Below is a small trained network, with its code and all its weights. Each question gives an input and a class and asks what happens when units are switched off, that is, made to give their printed mean instead of their output.

import numpy as np


def w(rows, s, z=0):
    codes = np.array(rows[::2]) - 128.0
    scale = np.full(codes.shape[1], s)
    scale[-1] = z or s
    return codes * scale


def norm(h):
    return h / np.sqrt((h * h).mean(-1, keepdims=True) + 1e-5)


def f(y):
    return np.maximum(y, 0)


def log_softmax(a):
    a = a - a.max(-1, keepdims=True)
    return a - np.log(np.exp(a).sum(-1, keepdims=True))


def net(x, mask):
    res = np.array(x, float).reshape(1, 7) / 4 @ E
    u = 0
    for l in range(2):
        y = f(norm(res) @ A[l][:, :-1].T + A[l][:, -1])
        res = res + np.where(mask[u : u + 6], y, B[l][:, -1]) @ B[l][:, :-1]
        u += 6
    return log_softmax(norm(res)[-1] @ U[:, :-1].T + U[:, -1])


A, B = {}, {}
E = w([
[158,150,95,126,116,89,107,147,155],'x0',
[127,144,171,85,100,72,143,133,122],'x1',
[114,157,138,102,140,172,111,105,33],'x2',
[123,113,131,158,130,232,65,134,148],'x3',
[85,112,162,97,131,145,134,93,187],'x4',
[118,183,111,101,4,164,138,127,106],'x5',
[182,129,115,181,97,170,89,173,147],'x6',
],0.011)
A[0] = w([
[91,126,120,115,142,100,86,69,152,121],'L0N0',
[121,77,86,144,116,138,114,157,153,89],'L0N1',
[125,113,96,170,98,174,133,139,156,132],'L0N2',
[114,159,129,88,149,137,101,84,116,121],'L0N3',
[158,120,52,227,116,100,139,187,58,195],'L0N4',
[132,149,255,125,104,73,47,87,67,248],'L0N5',
],0.0083,0.0018)
B[0] = w([
[134,116,169,76,41,144,157,131,66,179],'L0N0',
[194,170,90,176,118,82,66,110,158,179],'L0N1',
[102,196,79,153,101,110,54,187,89,209],'L0N2',
[124,2,156,89,204,119,106,63,80,177],'L0N3',
[126,115,127,159,133,161,79,155,186,255],'L0N4',
[96,100,146,171,202,151,217,164,121,239],'L0N5',
],0.0083,0.0052)
A[1] = w([
[102,199,129,45,227,204,155,89,49,252],'L1N0',
[132,127,106,111,55,118,76,172,112,134],'L1N1',
[104,129,179,98,114,50,149,81,189,116],'L1N2',
[182,164,133,172,213,146,103,147,108,149],'L1N3',
[148,110,166,119,110,83,146,141,202,208],'L1N4',
[68,112,98,71,77,98,170,254,176,240],'L1N5',
],0.0088,0.0026)
B[1] = w([
[10,32,146,128,80,82,81,87,20,254],'L1N0',
[182,118,111,46,128,144,54,47,159,203],'L1N1',
[149,67,94,123,164,92,229,171,110,198],'L1N2',
[49,183,196,96,150,255,84,197,133,214],'L1N3',
[117,220,55,129,162,80,182,102,88,201],'L1N4',
[160,134,75,130,127,109,218,57,198,225],'L1N5',
],0.0095,0.0073)
U = w([
[176,164,136,181,213,174,2,185,137,205],'0',
[35,26,197,111,113,103,63,96,31,178],'1',
[187,135,65,120,203,49,177,110,146,97],'2',
[180,207,53,123,61,153,33,41,156,5],'3',
],0.0076,0.0025)

Each question gives the input, the list of numbers given to net, and the class t.
The units are the neurons (one row each of A and B). Each row of codes is followed by its name. A weight is (code - 128) times the scale printed after its matrix; where a second scale follows, it is the last column's (A, B and U).
mask holds one flag per neuron, layer by layer. A switched-off neuron (its flag False) gives its mean, the last column of its row in B, instead of its output. The means were averaged over made-up inputs and are rounded, as every weight is.
A unit's drop is (log p(t) with every unit on - log p(t) with that unit switched off) / (log p(t) with every unit on - log p(t) with every unit switched off).
The circuit of an input: a set's keep is (log p(t) with only the set's units on - log p(t) with every unit switched off) / (log p(t) with every unit on - log p(t) with every unit switched off). Starting from all 12 units, units are removed one at a time, each time the one whose removal leaves the highest keep (on an exact tie, the one counted first), for as long as the keep stays at least 0.8.
circuit, biggest first: the units of the circuit, biggest drop first
k most important neurons: the k neurons with the biggest drops, biggest first
top k neurons in layer l: the k neurons of layer l with the biggest drops, biggest first
drop of u: that unit's drop, to one decimal
input [-1,4,-3,-2,-5,5,-8], class 2: circuit, biggest first : [L1N5]
input [-6,-6,-4,-1,-4,3,2], class 0: top 3 neurons in layer 0 : [L0N4, L0N0, L0N1]
input [-2,-5,-4,2,-8,2,-8], class 3: circuit, biggest first : [L0N5, L1N0]
input [-2,-3,3,-7,-6,2,3], class 0: circuit, biggest first : [L0N4, L1N3]
input [-8,6,2,2,-6,3,6], class 0: circuit, biggest first : [L0N4, L1N0]
input [-7,5,-2,6,4,7,4], class 3: circuit, biggest first : [L1N0, L1N3]
input [2,0,-4,5,8,4,-7], class 2: circuit, biggest first : [L1N2, L1N0]
input [-1,-6,-1,-3,-1,-5,-1], class 0: circuit, biggest first : [L1N0, L1N3]
input [-7,-7,-5,0,2,4,-5], class 3: circuit, biggest first : [L0N5, L1N0]
input [1,-3,0,1,7,-1,2], class 3: top 2 neurons in layer 0 : [L0N5, L0N0]
input [1,-1,4,-5,-8,0,1], class 0: 2 most important neurons : [L0N4, L1N0]
input [6,7,-1,6,5,-7,-1], class 2: top 2 neurons in layer 1 : [L1N0, L1N4]
input [2,0,-4,-2,3,8,-1], class 2: 2 most important neurons : [L1N5, L1N2]
input [0,4,3,-6,7,3,6], class 2: most important neuron : [L1N5]
input [-8,8,-8,8,-1,-5,-8], class 2: drop of L0N4 : -0.1
input [-3,5,-4,1,4,-8,2], class 2: drop of L1N0 : 0.2
input [-7,8,-5,4,-5,-2,-4], class 2: drop of L0N5 : -0.2
